Here are made-up things, facts about them, and rows of numbers that follow some of those facts. Name the thing behind each unnamed row.

How the things are related:
φ: points at; ε: refers to
dedrus -φ-> flubre; trumir -φ-> destubrir; doduplon -φ-> gruflus; doduplon -φ-> fugan; doduplon -φ-> nakladram
seklan -φ-> gruflus; seklan -φ-> plavu; seklan -φ-> loros; saparan -φ-> brizos; saparan -φ-> pluskun
saparan -φ-> mezastok; saparan -φ-> feli; vuva -φ-> gruflus; vuva -φ-> feli; vuva -φ-> plusi
vuva -φ-> nakladram; skudre -φ-> gunuk; brifil -φ-> doduplon; dresos -φ-> gruflus; dresos -φ-> gunuk
drasuril -φ-> fleklun; plostamim -φ-> pudra; makin -φ-> klafuste; makin -φ-> sutren; makin -φ-> drutidan
bipluk -φ-> mudrur; bipluk -φ-> grekek; bipluk -φ-> destubrir; bipluk -φ-> feli; revustis -φ-> gruflus
revustis -φ-> dresos; flelun -φ-> fleklun; fugan -φ-> feli; fugan -φ-> kobrur; vugaplur -φ-> vepir
kobrur -φ-> gruflus; fleklun -φ-> nakladram; bratam -φ-> fleklun; brido -φ-> gruflus; brido -φ-> destubrir
brido -φ-> doduplon; brido -φ-> gunuk; vakelin -φ-> gruflus; vakelin -φ-> brabro; vakelin -φ-> lega
sutren -φ-> nakladram; zeskis -φ-> gruflus; nakladram -φ-> gruflus; goklur -φ-> plodrarul; goklur -φ-> doduplon
goklur -φ-> gunuk; skogabrin -φ-> gresto; brabro -φ-> fleklun; brabro -φ-> pudra; brabro -φ-> nakladram
labru -φ-> gruflus; labru -φ-> destubrir; labru -φ-> gunuk; salo -φ-> gruflus; salo -φ-> feli
grifal -φ-> revustis; plusi -φ-> plavu; plusi -φ-> febi; lega -φ-> gruflus; lega -φ-> grifal
lega -φ-> plavu; febi -φ-> grekek; drutidan -φ-> fugan; plavu -φ-> gruflus; plavu -φ-> mezastok
brizos -φ-> mezastok; zatesul -φ-> gruflus; zatesul -φ-> nakladram; klafuste -φ-> gruflus; trubrus -φ-> brido
lizimu -φ-> gruflus; kimim -φ-> destubrir; skenem -φ-> vemar; loros -φ-> plavu; gresto -φ-> gruflus
movem -φ-> brizos; movem -φ-> vepir; grekek -φ-> feli; stotriku -φ-> revustis; savir -φ-> dresos
dratol -φ-> movem; feli -φ-> gruflus; feli -φ-> gunuk; pudra -φ-> gruflus; pudra -φ-> nakladram
fezir -φ-> gunuk; petun -φ-> gruflus; napin -φ-> loros; napin -φ-> bipluk; tugur -φ-> gruflus
tugur -φ-> vepir; tugur -φ-> febi; tugur -φ-> nakladram; brumim -φ-> labru; pludas -φ-> brumim
pludas -φ-> fugan; pelur -φ-> gruflus; pelur -φ-> gunuk; pelur -φ-> skogabrin; brigrun -ε-> vakelin
brigrun -ε-> gresto; brigrun -ε-> trunel; brigrun -ε-> klidros; brigrun -ε-> miplin; brigrun -ε-> seklan
brifil -ε-> pluskun; brifil -ε-> kogek; brifil -ε-> trutak; brifil -ε-> lagabru; brifil -ε-> trunel
gruflus -ε-> fetram; gruflus -ε-> vemar; gruflus -ε-> labru; gruflus -ε-> miplin; klakaren -ε-> fetram
klakaren -ε-> klosos; klakaren -ε-> nural; klakaren -ε-> plenisku; klakaren -ε-> maplin; klakaren -ε-> skezem
klakaren -ε-> makin; gibo -ε-> pluskun; gibo -ε-> lega; gibo -ε-> flakal; flelun -ε-> kimim
flelun -ε-> klidros; flelun -ε-> klaplis; fugan -ε-> trunel; fugan -ε-> vunik; fugan -ε-> bradal
trubrol -ε-> savir; trubrol -ε-> dudro; trubrol -ε-> bruklor; trubrol -ε-> dragra; trubrol -ε-> flakal
foner -ε-> kefal; foner -ε-> pliflomem; foner -ε-> skobro; foner -ε-> riplel; foner -ε-> stuklesten
foner -ε-> mezastok; foner -ε-> zopem; plodrarul -ε-> dresos; plodrarul -ε-> kimim; plodrarul -ε-> fedistel
plodrarul -ε-> plenisku; sebik -ε-> pludas; sebik -ε-> brabro; vepir -ε-> brizos; vepir -ε-> dudro
vepir -ε-> brabro; vepir -ε-> bradal; vepir -ε-> grevul; vepir -ε-> fudrir; kubrom -ε-> poplek
kubrom -ε-> rutim; kubrom -ε-> grevul; kubrom -ε-> greso; kubrom -ε-> brora; kubrom -ε-> drodror
zeskis -ε-> bratam; zeskis -ε-> ferives; nakladram -ε-> klosos; nakladram -ε-> sostes; nakladram -ε-> droflim
nakladram -ε-> labru; skogabrin -ε-> bruklor; skogabrin -ε-> mubom; skogabrin -ε-> voplek; kuden -ε-> kogek
kuden -ε-> mubom; plusi -ε-> velek; plusi -ε-> zistetri; plusi -ε-> savir; plusi -ε-> dudro
plusi -ε-> rutim; plusi -ε-> fubren; plusi -ε-> klaplis; rugrer -ε-> taplu; rugrer -ε-> stuklesten
rugrer -ε-> grogri; rugrer -ε-> mezastok; rugrer -ε-> lega; rugrer -ε-> skudre; bavedrul -ε-> plaske
bavedrul -ε-> kledra; bavedrul -ε-> piden; bavedrul -ε-> pliflomem; bavedrul -ε-> pludas; bavedrul -ε-> skiklok
bavedrul -ε-> riplel; bavedrul -ε-> skezem; bavedrul -ε-> mezastok; bavedrul -ε-> dragra; drutidan -ε-> sostes
drutidan -ε-> destubrir; drutidan -ε-> skiklok; drutidan -ε-> grogri; drutidan -ε-> skuli; drutidan -ε-> lega
drutidan -ε-> greso; bepo -ε-> sostes; bepo -ε-> savir; bepo -ε-> dedrus; zatesul -ε-> stetusim
zatesul -ε-> vemar; zatesul -ε-> kibisti; zatesul -ε-> murik; trobril -ε-> movem; trobril -ε-> stidruk
trobril -ε-> gunuk; trobril -ε-> braklom; trobril -ε-> drasuril; trobril -ε-> fudrir; skenem -ε-> kledra
skenem -ε-> flata; skenem -ε-> bratam; skenem -ε-> skegrek; skenem -ε-> sture; skenem -ε-> grogri
skenem -ε-> feli; skenem -ε-> daflek; skenem -ε-> kobrur; grigreplil -ε-> zoflor; grigreplil -ε-> velek
grigreplil -ε-> pluskun; grigreplil -ε-> voste; grigreplil -ε-> ferives; pidul -ε-> zoflor; pidul -ε-> nural
pidul -ε-> zistetri; pidul -ε-> fubren; pidul -ε-> trubrus; pidul -ε-> lega; pidul -ε-> niveflun
loros -ε-> skotak; loros -ε-> skodreve; loros -ε-> braklom; testir -ε-> mabrim; testir -ε-> destubrir
testir -ε-> bradal; testir -ε-> maplin; testir -ε-> murik; grekek -ε-> sufles; grekek -ε-> grefopla
grekek -ε-> kogek; grekek -ε-> grogri; grekek -ε-> dratol; plabu -ε-> dravon; plabu -ε-> fedistel
plabu -ε-> pliflomem; plabu -ε-> destubrir; plabu -ε-> goklur; plabu -ε-> stotriku; plabu -ε-> brumim
plabu -ε-> trubrus; plabu -ε-> voste; vibra -ε-> fezir; vibra -ε-> droflim; vibra -ε-> skuli
vibra -ε-> zopem; vibra -ε-> klidros; vibra -ε-> miplin; vibra -ε-> kobrur; mudrur -ε-> sostes
mudrur -ε-> trumir; mudrur -ε-> dedrus; tragiples -ε-> flata; tragiples -ε-> flugiflis; tragiples -ε-> vunik
kloza -ε-> vakelin; kloza -ε-> pliflomem; kloza -ε-> grefopla; kloza -ε-> dumabu; kloza -ε-> lagabru
kloza -ε-> dragra; tridol -ε-> skotak; tridol -ε-> grogri; petun -ε-> plenisku; petun -ε-> bretrul
diskem -ε-> pludas; diskem -ε-> nidrum; napin -ε-> kledra; napin -ε-> flugiflis; plekul -ε-> zistetri
plekul -ε-> trunel; plekul -ε-> drasuril; plekul -ε-> drodror; pinuk -ε-> nastal; pinuk -ε-> poplek
pinuk -ε-> salo

Known rows:
kefal: [  2   2  -4  11  -8   9 -11  -2   3  -6   0   3   2  -2  -2  12 -11  -2
   2   1   1  15 -12   5  -1  -3   5   5  -2   7 -11  -7   7]
griflim: [  3   3  -2   9   1  -1  -9   4  -4  -4   3   3   0  -7   0   6  -4  -7
  -3  -1  10   6  -7  -4   5  -9   4   1  -5   8 -12  -8   6]
bavedrul: [  6   1  -8   8   4  -7 -13   9  -7  -3   6   2  -3 -15   7  13  -7  -7
  -9  -3   6   1  -6 -11   2 -12  -5   3  -6   7 -11 -10   6]
zatesul: [ 11  11 -19 -12   6  -4 -16   6   5   7  26   6 -16   5 -15  10  -3   3
 -35   4  19   2  23 -13  10   5   4 -38 -14  -6  -3   3  -6]
vuva: [  8  -1  -5   0   4 -10  -4  -8  -5  -1  16   5  -4  -7 -15  24  -1  14
 -17  -3  15   0   6  15  -2   9 -10 -20  -3   2  -1  -4 -12]
bretrul: [ -4 -34  11  22  -3   6  10   8   4   0  -3   2  21   1  -2   8   2  -4
 -11   6  -1  15 -20   8 -15  -3  13   4 -42   3 -23  -1   2]
movem: [  2   7  10  -6  13  -3 -17 -41 -12 -10   2 -12   4  -1 -33  10   9   5
  16  -5  23  -2  -8   2  -2  30  -2  -8 -12  13  -2  -2   2]
daflek: [  1   9   0   5  -8   3 -10   0   3 -10  -7   7   3  -7  -3  21 -12  -7
   3  -4  -1  26  -6   4   6   0   5   8   5   2  -1 -16  16]
brigrun: [  3   2  -3   6   4  -9 -11  13  -5  -2   4   5   0 -10   3   7  -4 -11
 -10  -2  11   1  -4 -10   5 -15  -2  -2  -8   5 -10 -10   7]
kloza: [  4   1  -5   8   3  -9 -12  12  -6  -4   3   2  -2 -13   5   4  -8 -11
  -8  -1  12  -1  -4  -8   4 -16  -6   2  -3   9  -9  -8   5]
grekek: [  8  -3  -2 -14  -1 -13  -9   3 -12  -3   0   2  -3  -7   1   7 -10   5
 -14   7  21 -13   7   5  11   2 -20   1   4   2   8   9  -2]
velek: [  1   2   0  12  -6   9  -6   0   4  -4  -2   2   4  -2  -3   5  -5  -4
   4   2   8  13 -10   6   1  -6   8   3  -6   9  -9  -7   5]
nakladram: [  8   0 -11 -19  -2  -2 -13  13 -11   3 -10  -7  -4  10   9   7  -1  13
 -27  10  13   2  19  -7  12   6  -9  -5 -25  11  11  13  -2]
zistetri: [  0   3   1  12  -2   7  -7  -2   3  -4  -2   1   3  -2  -4   3  -2  -3
   6   1   7  10  -9   4   2  -4  10   2  -7   8 -13  -4   4]
gresto: [ -1   0  -4 -14 -14   2  -5  -7   9   2   4   2  -1   9  -6  16   0  14
 -11  11   5   3   7  14   4   9   4 -10  -9   6   7  -1  -5]
pludas: [ 11   1 -20   5  -9   2  -9 -23  -1   7  25   8 -12  -8  -3  32  -8  20
 -12   6   1  -7  -5  18 -12  10  -4  -1   6  -3 -12  10  -9]
brora: [  4   9   1  17   2  11  -1  -7  -1  -7   4   0   1   1   2  -2   9   5
   6  -6  11  10  -6   4   8 -11  15   5  -3   6  -9  -9   7]
febi: [  9  -3  -1 -10  -2  -2  -8  -7 -10  -4   4   0   1   0  -4   7  -5  12
 -14   4  17  -1   3   4   7  10 -10   1  -6   1   6   8  -1]

Name these rows:
No name comes twice in this set of rows, the named rows included.
[  4  -7   4 -10 -15   9 -11 -14   1 -15   2  -5   5   8  -9   1  -7   8
   0   6  15   3  -5   4   1   7 -12   3  -4   4  10  -4   3]	pluskun
[ 17  15   7  17  10   9  27 -23  -6 -11  33   2  -3  11  11  -3  44  44
  -9 -21  22   4  14  21  21 -15  22  -7   7 -12  17 -16  -3]	salo
[ 13  11 -19   3   2   8 -12 -14  -5   3   5  -3 -11   3  -5  25   0  24
 -11   4  11  10   5  19  -4  18  -2 -14 -10  17  -8   9 -15]	brabro
[ 16  17   5  25  22   0  14   2 -18 -11  22  -1  -2  -2  25 -16  38  18
  -6 -27  23   1   6 -10  25 -40  18   8   1  -3   3 -21  11]	pinuk
[ 10   8 -12  -7   2   5 -13   9 -12   0 -15  -8  -7   6   5  11  -3  16
 -15   6  17  14  14   6   9  11  -3  -5 -18  17   4  14  -7]	fleklun
[  1 -33   2  -1   5 -19  10   9  -5   4   9   4  11  -2  -2  23   9  12
 -36   8   5  -8   3   6 -14   2  -5 -17 -40   2  -6  -1 -11]	petun
[  2  -1  -4  -5  -2 -13  -1  -7   2   5  18  11  -6  -4  -8  25   1  11
 -17   4   5  -7   6  15   0   3  -1 -19   0   3  -1  -5  -8]	pelur
[  3  -5   0  -3  -7   0  -3 -15   7  -6  17   5  -2   1 -19  21  -3  11
 -12   2  10   5   0  17  -4  11  -7 -19  -1   2   2 -10  -7]	seklan
[  6   1  -6  -6   6 -15  -6   8  -8   2   5   6 -10  -9   0  18  -4   7
 -18   5  16  -9  10  11   6  -3 -13 -14   0  11   2   1 -11]	brifil
[  8  -5   0  -9   5 -13  -4  -3 -12  -7  13   1   0  -7  -4  12   1  11
 -18  -2  19  -9   5  -1   2   1 -19  -9  -7   3   4  -3  -5]	plusi

Now the same things, written a new way:
Named rows:
trunel: [  2   7  11 -11  10  -2  -1   0  -4   1  -5  11  -1   1  -8  -3   3 -15
   7  -7  -6   2  -2   8   7   4   0]
riplel: [ 3  4  1 -2  5  1  0 -7  3  5  0 -7 -4  0  5  0  6  4 -5 -3  0  0  3  4
  3 -7 -5]
feli: [  2   9   3   2   1  10  -7   9  -5   9   7 -10   6  -3  -4   5  -7  -3
   3   5  -4  -4  -9   6  -6   1   7]
fudrir: [-1  4  5 -4  4  3  6 -4  0  3 -2 -2 -1  0  3  0  5 -3 -1 -5 -3 -2  0  5
  2 -1 -6]
nural: [-6 -2  1 -5  3 -2  0 -8  2  5  2 -5 -2  1  5  2  2 -1  0 -3  3  0  4  7
  3 -6 -6]
klidros: [  0  -3   3  -9   3 -10  -6  -4  -1   3   3  -1  -6   1   1   1   0  -9
   4  -3   0   3   3   8   3  -2  -2]
kimim: [  2  -7  -7  -7   0  -1  -3   3 -10   2   1 -11  -7   2   1   3  -6  11
  16   3   6   5  -5   8   0  -1   6]
vunik: [ 5 15  8 -7  6  3  7  4 -4  3 -3  4  0 -3 -2  1  6 -9  5 -7 -6 -1 -1  8
  5  8 -5]
saparan: [ 10 -16   5  -8   5  14   6  15  -4   6   2  13  -4   1  11   0  -2   0
   2  11  -1   3  -3  -7  -1  -7  -8]
skudre: [-3 -1  2  1  3 12  0 10  1  6  3 -6  0  4 -1  8 -3  8 -1  5  1 -1 -4  2
  2  5  8]
stotriku: [-2 -8  1 -2  5 11 -2 10  0  3  7  3  3  2 -5  2  0  7 -2  5  1 -1 -3 -1
 -4  6  6]
nidrum: [ 3  5  1 -2  4  1  6 -5  2  3 -2 -9 -5 -1  5 -3  8  2 -6 -4 -3  0  1  5
  4 -4 -7]
loros: [ 10  -2  -6  11  -8   4  -2  11   1  -3   1  18   9  -4   5  -3 -10   2
  11   7  -1  -8   4 -13  -7   6   3]
bavedrul: [ 10   3 -11  20 -10 -16   8  -5  14  -8  -5   2  -8   2   6 -13   4  23
 -12   3  -1  -3   8  -9   0  -2  -3]
seklan: [ 10 -16   2 -10   7  16  -2  15  -7   2   5  12   1   1   2   0  -2   4
   5   8  -2   4  -5  -7  -4   1   0]
plabu: [ -5  -7  -9  12 -12 -19   3  -8  11  -9  -3   6  -4   3   0  -9  -3  11
  -1   2   5  -3  10  -5  -1   0  -1]
gunuk: [ -5  14   3   4   0   3  -9   2  -2  14   7 -19   7  -1 -11   4  -9 -13
   1   1  -7  -7  -9  15  -6   3  12]
velek: [-8 -4  4 -4  3  5  1 -9  1  3 -1 -5  1  2  3  0  3 -2 -2 -3  2 -1  2  3
  3 -7 -7]

Name these rows:
No name comes twice in this set of rows, the named rows included.
[ -3   5 -10  18 -11  -2   2  -8  15  -7  -3   7   4   3   8   1  -1  15
  -3  -1   6  -4  14 -16   6  -1   4]	rugrer
[-5 -5  3  0  3  8  3 12  0  1  3 -1 -2  6 -4  6  1 10 -4  6  2  2 -5  3
 -1  8  8]	goklur
[  4  -9  -7   3 -11 -29  -3   1   4 -10  -1   6  -7   2  -1  -4  -7  -7
   8   0   3   0   9  -6  -1  10   6]	vibra
[ -1  -3  -3   7 -11 -21   8   2   4 -10  -5   8  -1   1  -5  -9  -3   0
   7  -1   0  -6   7  -2  -2  14  -1]	testir
[  4 -23   6   2   6   2  14   2  -3  -4   4 -12  -6   8  10   7   3  -6
   3  -8  -4 -12  -1 -23   9  -4  -4]	dedrus
[  2 -10  -7  14  -5  -4  -9   6   4  -9  -4  17   2   5 -14 -11  -9   4
  -6   7  -2   1  -3 -16  -4   6  14]	skogabrin
[  1  13  -8  14 -10  -2   1  -1   9  -8  -5  10   5   1   7   5  -2   7
   3  -3   4  -4  15 -14   7   9   8]	tridol
[ -6 -14 -10  15 -10 -10   9 -11   6 -11 -13   5  -1   5  -3 -15  -4   5
  -7   1  -2  -6   3 -17   1  -3  -2]	trubrol
[ -5  -5 -12  17 -15   2   1   5   3 -11  -1   1  11   3   0   5  -9   4
   0   7   6  -7   4 -21  -5  13  14]	drutidan
[ 13   4   4   4   1   8  -7   1   2  16   8  -2   3  -7  13   0  -6  -8
  -2   7  -6  -3  -1   1  -8 -22  -9]	mezastok
[  4  -7  -2   1  -7 -31  -4   2   3 -11  -5  17  -6   2  -9 -10  -7 -10
  11  -1  -2   2   6  -2   2  10   7]	brigrun
[ 1  0  7 -4  2  6  3 12 -3 -4  2  7 -2 -1  4  7  1  4 -5  8  6  8 -8 -1
 -5 -1 -3]	tugur
[-13 -14  -9  14 -17 -35  -7   3  11  -5   9  -3  -4   2 -10  -5 -15   8
   2  10   7  -4   5   6 -12  10  11]	plodrarul

